Below is a small trained network, with its code and all its weights. Each question gives an input and a target symbol and asks what happens when units are switched off, that is, made to give their printed mean instead of their output.

import numpy as np


def w(rows, s, z=0):
    codes = np.array(rows[::2]) - 128.0
    scale = np.full(codes.shape[1], s)
    scale[-1] = z or s
    return codes * scale


def norm(h):
    return h / np.sqrt((h * h).mean(-1, keepdims=True) + 1e-5)


def f(y):
    return y / 2 * (1 + np.tanh(0.7978845608 * (y + 0.044715 * y**3)))


def softmax(a):
    e = np.exp(a - a.max(-1, keepdims=True))
    return e / e.sum(-1, keepdims=True)


def log_softmax(a):
    a = a - a.max(-1, keepdims=True)
    return a - np.log(np.exp(a).sum(-1, keepdims=True))


def net(x, mask):
    ids = ['δεζηθω'.index(c) for c in x.split()]
    T = len(ids)
    res = E[ids] + P[:T]
    r = norm(res)
    for j in range(2):
        rows = slice(4 * j, 4 * j + 4)
        q, k, v = (r @ M[0][rows].T for M in (Q, K, V))
        z = softmax(np.where(np.tri(T) > 0, q @ k.T / 4**0.5, -1e9)) @ v
        o = O[0][rows]
        res = res + np.where(mask[j], z, o[:, -1]) @ o[:, :-1]
    y = f(norm(res) @ A[0][:, :-1].T + A[0][:, -1])
    res = res + np.where(mask[2:10], y, B[0][:, -1]) @ B[0][:, :-1]
    return log_softmax(norm(res)[-1] @ U[:, :-1].T + U[:, -1])


Q, K, V, O, A, B = {}, {}, {}, {}, {}, {}
E = w([
[153,132,244],'δ',
[137,213,67],'ε',
[97,77,70],'ζ',
[9,82,101],'η',
[93,142,66],'θ',
[176,162,92],'ω',
],0.012)
P = w([
[219,140,224],'0',
[83,82,2],'1',
[208,121,242],'2',
[3,151,92],'3',
[203,117,242],'4',
[16,180,96],'5',
[199,114,243],'6',
[166,179,33],'7',
],0.0064)
Q[0] = w([
[163,144,177],'h0',
[120,13,68],'h0',
[73,150,185],'h0',
[7,124,81],'h0',
[62,186,189],'h1',
[153,160,143],'h1',
[174,14,174],'h1',
[165,111,70],'h1',
],0.011)
K[0] = w([
[170,164,180],'h0',
[143,71,107],'h0',
[90,129,199],'h0',
[65,97,111],'h0',
[8,170,116],'h1',
[180,164,89],'h1',
[154,72,98],'h1',
[224,98,145],'h1',
],0.012)
V[0] = w([
[143,106,151],'h0',
[125,253,53],'h0',
[33,170,171],'h0',
[142,200,246],'h0',
[201,5,158],'h1',
[76,52,115],'h1',
[162,39,38],'h1',
[90,62,171],'h1',
],0.0074)
O[0] = w([
[154,82,165,101],'h0',
[142,122,99,145],'h0',
[204,132,89,201],'h0',
[221,55,36,7],'h0',
[131,253,220,56],'h1',
[74,189,130,201],'h1',
[78,229,46,163],'h1',
[138,127,153,151],'h1',
],0.0064,0.0018)
A[0] = w([
[106,55,84,119],'n0',
[126,91,180,137],'n1',
[69,207,75,206],'n2',
[90,69,85,123],'n3',
[118,189,85,255],'n4',
[213,120,205,121],'n5',
[48,81,215,132],'n6',
[174,141,250,140],'n7',
],0.011,0.0049)
B[0] = w([
[71,176,165,158],'n0',
[83,101,146,139],'n1',
[253,158,108,253],'n2',
[136,96,132,166],'n3',
[234,127,143,222],'n4',
[66,228,34,164],'n5',
[177,88,168,203],'n6',
[15,105,58,169],'n7',
],0.0075)
U = w([
[130,99,236,253],'δ',
[145,50,95,47],'ε',
[124,251,209,163],'ζ',
[130,211,73,73],'η',
[91,156,106,145],'θ',
[175,118,96,10],'ω',
],0.013,0.0037)

Each question gives the input, a string of symbols that net reads in full, and the target symbol t.
The units are the heads (4 rows each of Q, K, V and O) and the neurons (one row each of A and B). Each row of codes is followed by its name. A weight is (code - 128) times the scale printed after its matrix; where a second scale follows, it is the last column's (O, A, B and U).
mask holds one flag per unit, heads first, then neurons. A switched-off unit (its flag False) gives its mean, the last column of its rows in O or B, instead of its output. The means were averaged over made-up inputs and are rounded, as every weight is.
A unit's drop is (log p(t) with every unit on - log p(t) with that unit switched off) / (log p(t) with every unit on - log p(t) with every unit switched off).
The circuit of an input: a set's keep is (log p(t) with only the set's units on - log p(t) with every unit switched off) / (log p(t) with every unit on - log p(t) with every unit switched off). Starting from all 10 units, units are removed one at a time, each time the one whose removal leaves the highest keep (on an exact tie, the one counted first), for as long as the keep stays at least 0.8.
circuit, biggest first: the units of the circuit, biggest drop first
k most important neurons: the k neurons with the biggest drops, biggest first
heads that matter: for each layer, one digit per head in row order, 1 if its drop is at least 0.15 and else 0, layers parted by /
drop of u: that unit's drop, to one decimal
input ζ ζ η η, target ζ: 2 most important neurons -> [n7; n2]
input ω ζ ζ ε ω η, target ε: circuit, biggest first -> [n5; n6; n2]
input ε θ ζ δ ε ζ, target δ: heads that matter -> 11
input ω δ η η, target δ: heads that matter -> 01
input η η θ η ζ ω ζ, target ζ: heads that matter -> 01
input ω ζ η ε ζ η, target ε: circuit, biggest first -> [n5; n6; n2; n3]
input η ζ δ ω δ η, target ω: 4 most important neurons -> [n2; n6; n5; n7]
input η η θ δ θ η, target δ: 3 most important neurons -> [n5; n6; n7]
input ε η η ζ ω, target η: most important neuron -> [n5]
input ω ε δ η ε ε ω δ, target ε: 2 most important neurons -> [n2; n4]
input η η δ ζ δ η, target ζ: heads that matter -> 10
input η η ε η θ, target ε: heads that matter -> 11
input η δ θ δ ω ζ, target δ: heads that matter -> 01
input η η δ, target θ: drop of n5 -> 0.2
input θ η ε δ, target η: drop of n5 -> 0.3
input ω ε ε δ, target ε: drop of h0 -> 0.3
